Below are the code and all the weights of a small trained network. Each question names an input and a class and asks about switching units off, where a switched-off unit gives its printed mean instead of its output.

import numpy as np


def w(rows, s, z=0):
    codes = np.array(rows[::2]) - 128.0
    scale = np.full(codes.shape[1], s)
    scale[-1] = z or s
    return codes * scale


def norm(h):
    return h / np.sqrt((h * h).mean(-1, keepdims=True) + 1e-5)


def f(y):
    return np.maximum(y, 0)


def log_softmax(a):
    a = a - a.max(-1, keepdims=True)
    return a - np.log(np.exp(a).sum(-1, keepdims=True))


def net(x, mask):
    res = np.array(x, float).reshape(1, 6) / 4 @ E
    u = 0
    for l in range(3):
        y = f(norm(res) @ A[l][:, :-1].T + A[l][:, -1])
        res = res + np.where(mask[u : u + 12], y, B[l][:, -1]) @ B[l][:, :-1]
        u += 12
    return log_softmax(norm(res)[-1] @ U[:, :-1].T + U[:, -1])


A, B = {}, {}
E = w([
[162,175,73],'x0',
[2,131,147],'x1',
[101,209,150],'x2',
[147,108,148],'x3',
[226,111,26],'x4',
[50,59,52],'x5',
],0.0073)
A[0] = w([
[171,61,116,45],'0.n1',
[130,35,90,169],'0.n2',
[141,67,119,126],'0.n3',
[94,193,92,61],'0.n4',
[9,115,234,113],'0.n5',
[172,227,150,146],'0.n6',
[191,249,141,90],'0.n7',
[95,143,76,4],'0.n8',
[118,143,153,122],'0.n9',
[77,127,145,99],'0.n10',
[142,199,79,75],'0.n11',
[169,214,149,117],'0.n12',
],0.011,0.0015)
B[0] = w([
[87,144,101,172],'0.n1',
[83,96,44,192],'0.n2',
[100,141,90,164],'0.n3',
[134,93,164,164],'0.n4',
[7,169,176,253],'0.n5',
[194,75,155,205],'0.n6',
[191,74,180,219],'0.n7',
[134,90,126,152],'0.n8',
[121,138,111,151],'0.n9',
[113,140,152,168],'0.n10',
[151,126,187,174],'0.n11',
[184,88,153,194],'0.n12',
],0.017,0.007)
A[1] = w([
[153,94,103,206],'1.n1',
[109,126,121,80],'1.n2',
[82,90,169,156],'1.n3',
[184,118,83,155],'1.n4',
[101,186,97,6],'1.n5',
[124,190,58,27],'1.n6',
[34,145,106,205],'1.n7',
[147,95,184,160],'1.n8',
[136,186,123,68],'1.n9',
[204,201,127,133],'1.n10',
[114,70,93,193],'1.n11',
[130,158,3,132],'1.n12',
],0.014,0.0014)
B[1] = w([
[82,95,90,186],'1.n1',
[167,118,129,148],'1.n2',
[103,218,77,204],'1.n3',
[83,164,118,189],'1.n4',
[154,101,151,148],'1.n5',
[132,152,78,151],'1.n6',
[196,236,245,254],'1.n7',
[65,74,26,199],'1.n8',
[101,83,119,129],'1.n9',
[190,75,242,161],'1.n10',
[96,180,62,190],'1.n11',
[88,117,24,205],'1.n12',
],0.012,0.0075)
A[2] = w([
[128,106,178,110],'2.n1',
[255,187,94,51],'2.n2',
[183,78,125,117],'2.n3',
[73,36,121,229],'2.n4',
[36,131,181,108],'2.n5',
[179,144,93,66],'2.n6',
[100,124,128,78],'2.n7',
[153,150,167,106],'2.n8',
[48,115,97,135],'2.n9',
[86,141,110,92],'2.n10',
[166,252,104,108],'2.n11',
[169,137,105,1],'2.n12',
],0.015,0.0015)
B[2] = w([
[141,128,49,185],'2.n1',
[59,40,239,172],'2.n2',
[233,92,150,208],'2.n3',
[249,234,138,195],'2.n4',
[31,195,217,254],'2.n5',
[86,77,135,155],'2.n6',
[138,130,159,152],'2.n7',
[95,81,60,172],'2.n8',
[200,111,154,223],'2.n9',
[163,135,145,188],'2.n10',
[254,192,60,201],'2.n11',
[81,111,151,141],'2.n12',
],0.015,0.0068)
U = w([
[207,10,188,100],'0',
[37,187,210,252],'1',
[117,120,29,118],'2',
[185,151,98,32],'3',
],0.014,0.0014)

Each question gives the input, the list of numbers given to net, and the class t.
The units are the neurons (one row each of A and B). Each row of codes is followed by its name. A weight is (code - 128) times the scale printed after its matrix; where a second scale follows, it is the last column's (A, B and U).
mask holds one flag per neuron, layer by layer. A switched-off neuron (its flag False) gives its mean, the last column of its row in B, instead of its output. The means were averaged over made-up inputs and are rounded, as every weight is.
A unit's drop is (log p(t) with every unit on - log p(t) with that unit switched off) / (log p(t) with every unit on - log p(t) with every unit switched off).
The circuit of an input: a set's keep is (log p(t) with only the set's units on - log p(t) with every unit switched off) / (log p(t) with every unit on - log p(t) with every unit switched off). Starting from the 12 units with the biggest drops (on a tie, the unit counted first), units are removed one at a time, each time the one whose removal leaves the highest keep (on an exact tie, the one counted first), for as long as the keep stays at least 0.8.
units of the circuit, in order: the units of the circuit, biggest drop first
most important unit: the unit with the biggest drop
k most important neurons: the k neurons with the biggest drops, biggest first
top k neurons in layer l: the k neurons of layer l with the biggest drops, biggest first
drop of u: that unit's drop, to one decimal
input [-3,1,-8,-3,0,-1], class 2: units of the circuit, in order -> (0.n2)
input [8,4,1,2,0,4], class 2: units of the circuit, in order -> (0.n5 1.n11)
input [-6,2,3,-8,4,5], class 3: 2 most important neurons -> (2.n11 0.n5)
input [-4,1,-2,-3,2,8], class 2: 2 most important neurons -> (0.n5 0.n2)
input [0,-8,-8,-4,8,-3], class 2: top 2 neurons in layer 0 -> (0.n2 0.n1)
input [-1,1,8,-1,2,2], class 3: 3 most important neurons -> (1.n7 2.n4 1.n8)
input [5,1,-3,8,-5,-5], class 0: top 4 neurons in layer 1 -> (1.n4 1.n11 1.n12 1.n1)
input [-8,-5,6,7,1,8], class 3: 3 most important neurons -> (1.n7 2.n11 2.n9)
input [-2,-8,-7,2,7,-3], class 2: top 2 neurons in layer 1 -> (1.n12 1.n7)
input [2,8,-2,-1,6,0], class 3: 2 most important neurons -> (2.n9 1.n8)
input [-1,-2,1,6,2,5], class 2: drop of 1.n2 -> 0.0
input [-6,1,8,1,6,7], class 3: drop of 1.n7 -> 0.1
input [0,-1,6,-3,3,5], class 3: drop of 2.n4 -> 0.5
input [6,3,7,-3,7,2], class 0: most important unit -> 0.n5
